Below are the code and all the weights of a small trained network. Each question names an input and a class and asks about switching units off, where a switched-off unit gives its printed mean instead of its output.

import numpy as np


def w(rows, s, z=0):
    codes = np.array(rows[::2]) - 128.0
    scale = np.full(codes.shape[1], s)
    scale[-1] = z or s
    return codes * scale


def norm(h):
    return h / np.sqrt((h * h).mean(-1, keepdims=True) + 1e-5)


def f(y):
    return np.maximum(y, 0)


def log_softmax(a):
    a = a - a.max(-1, keepdims=True)
    return a - np.log(np.exp(a).sum(-1, keepdims=True))


def net(x, mask):
    res = np.array(x, float).reshape(1, 2) / 4 @ E
    u = 0
    for l in range(4):
        y = f(norm(res) @ A[l][:, :-1].T + A[l][:, -1])
        res = res + np.where(mask[u : u + 5], y, B[l][:, -1]) @ B[l][:, :-1]
        u += 5
    return log_softmax(norm(res)[-1] @ U[:, :-1].T + U[:, -1])


A, B = {}, {}
E = w([
[74,4,127],'x0',
[246,130,97],'x1',
],0.0025)
A[0] = w([
[176,100,89,75],'L0N0',
[138,97,163,151],'L0N1',
[82,79,123,7],'L0N2',
[153,210,81,99],'L0N3',
[167,254,144,89],'L0N4',
],0.0054,0.0021)
B[0] = w([
[140,180,85,171],'L0N0',
[157,110,86,162],'L0N1',
[99,61,254,162],'L0N2',
[71,152,193,211],'L0N3',
[126,195,192,253],'L0N4',
],0.0042,0.0031)
A[1] = w([
[100,147,108,49],'L1N0',
[32,223,205,195],'L1N1',
[157,142,3,19],'L1N2',
[92,137,134,7],'L1N3',
[60,79,110,96],'L1N4',
],0.0032,0.0015)
B[1] = w([
[91,102,122,128],'L1N0',
[255,185,78,255],'L1N1',
[114,88,98,141],'L1N2',
[148,135,181,128],'L1N3',
[142,138,220,166],'L1N4',
],0.0039,0.003)
A[2] = w([
[137,255,172,250],'L2N0',
[67,170,132,55],'L2N1',
[127,125,127,79],'L2N2',
[79,206,140,255],'L2N3',
[126,130,130,73],'L2N4',
],0.0067,0.00096)
B[2] = w([
[116,217,202,254],'L2N0',
[217,196,108,141],'L2N1',
[153,85,116,128],'L2N2',
[253,201,64,185],'L2N3',
[180,83,89,128],'L2N4',
],0.0036,0.0061)
A[3] = w([
[78,190,138,93],'L3N0',
[3,64,131,140],'L3N1',
[97,118,201,146],'L3N2',
[44,60,191,119],'L3N3',
[208,118,41,9],'L3N4',
],0.0042,0.0015)
B[3] = w([
[178,110,159,192],'L3N0',
[97,116,254,243],'L3N1',
[150,80,117,200],'L3N2',
[67,105,177,254],'L3N3',
[99,111,24,175],'L3N4',
],0.0057,0.0018)
U = w([
[66,46,212,160],'0',
[70,144,89,1],'1',
[187,246,167,169],'2',
[157,69,11,132],'3',
],0.013,0.0087)

Each question gives the input, the list of numbers given to net, and the class t.
The units are the neurons (one row each of A and B). Each row of codes is followed by its name. A weight is (code - 128) times the scale printed after its matrix; where a second scale follows, it is the last column's (A, B and U).
mask holds one flag per neuron, layer by layer. A switched-off neuron (its flag False) gives its mean, the last column of its row in B, instead of its output. The means were averaged over made-up inputs and are rounded, as every weight is.
A unit's drop is (log p(t) with every unit on - log p(t) with that unit switched off) / (log p(t) with every unit on - log p(t) with every unit switched off).
top k neurons: the k neurons with the biggest drops, biggest first
top k neurons in layer l: the k neurons of layer l with the biggest drops, biggest first
drop of u: that unit's drop, to one decimal
input [3,2], class 3: top 2 neurons in layer 0 : [L0N3 L0N1]
input [1,6], class 3: top neuron : [L0N4]
input [1,-2], class 0: top 3 neurons : [L0N4 L2N3 L0N3]
input [1,-3], class 0: top 3 neurons : [L0N4 L0N2 L0N3]
input [1,5], class 3: top 2 neurons : [L0N4 L2N0]
input [4,3], class 3: top 3 neurons : [L0N3 L2N0 L0N0]
input [1,0], class 0: top 2 neurons : [L0N4 L1N1]
input [0,0], class 0: top 3 neurons in layer 2 : [L2N3 L2N1 L2N0]
input [7,5], class 3: drop of L2N1 : -0.1
input [2,1], class 0: drop of L2N3 : 1.5
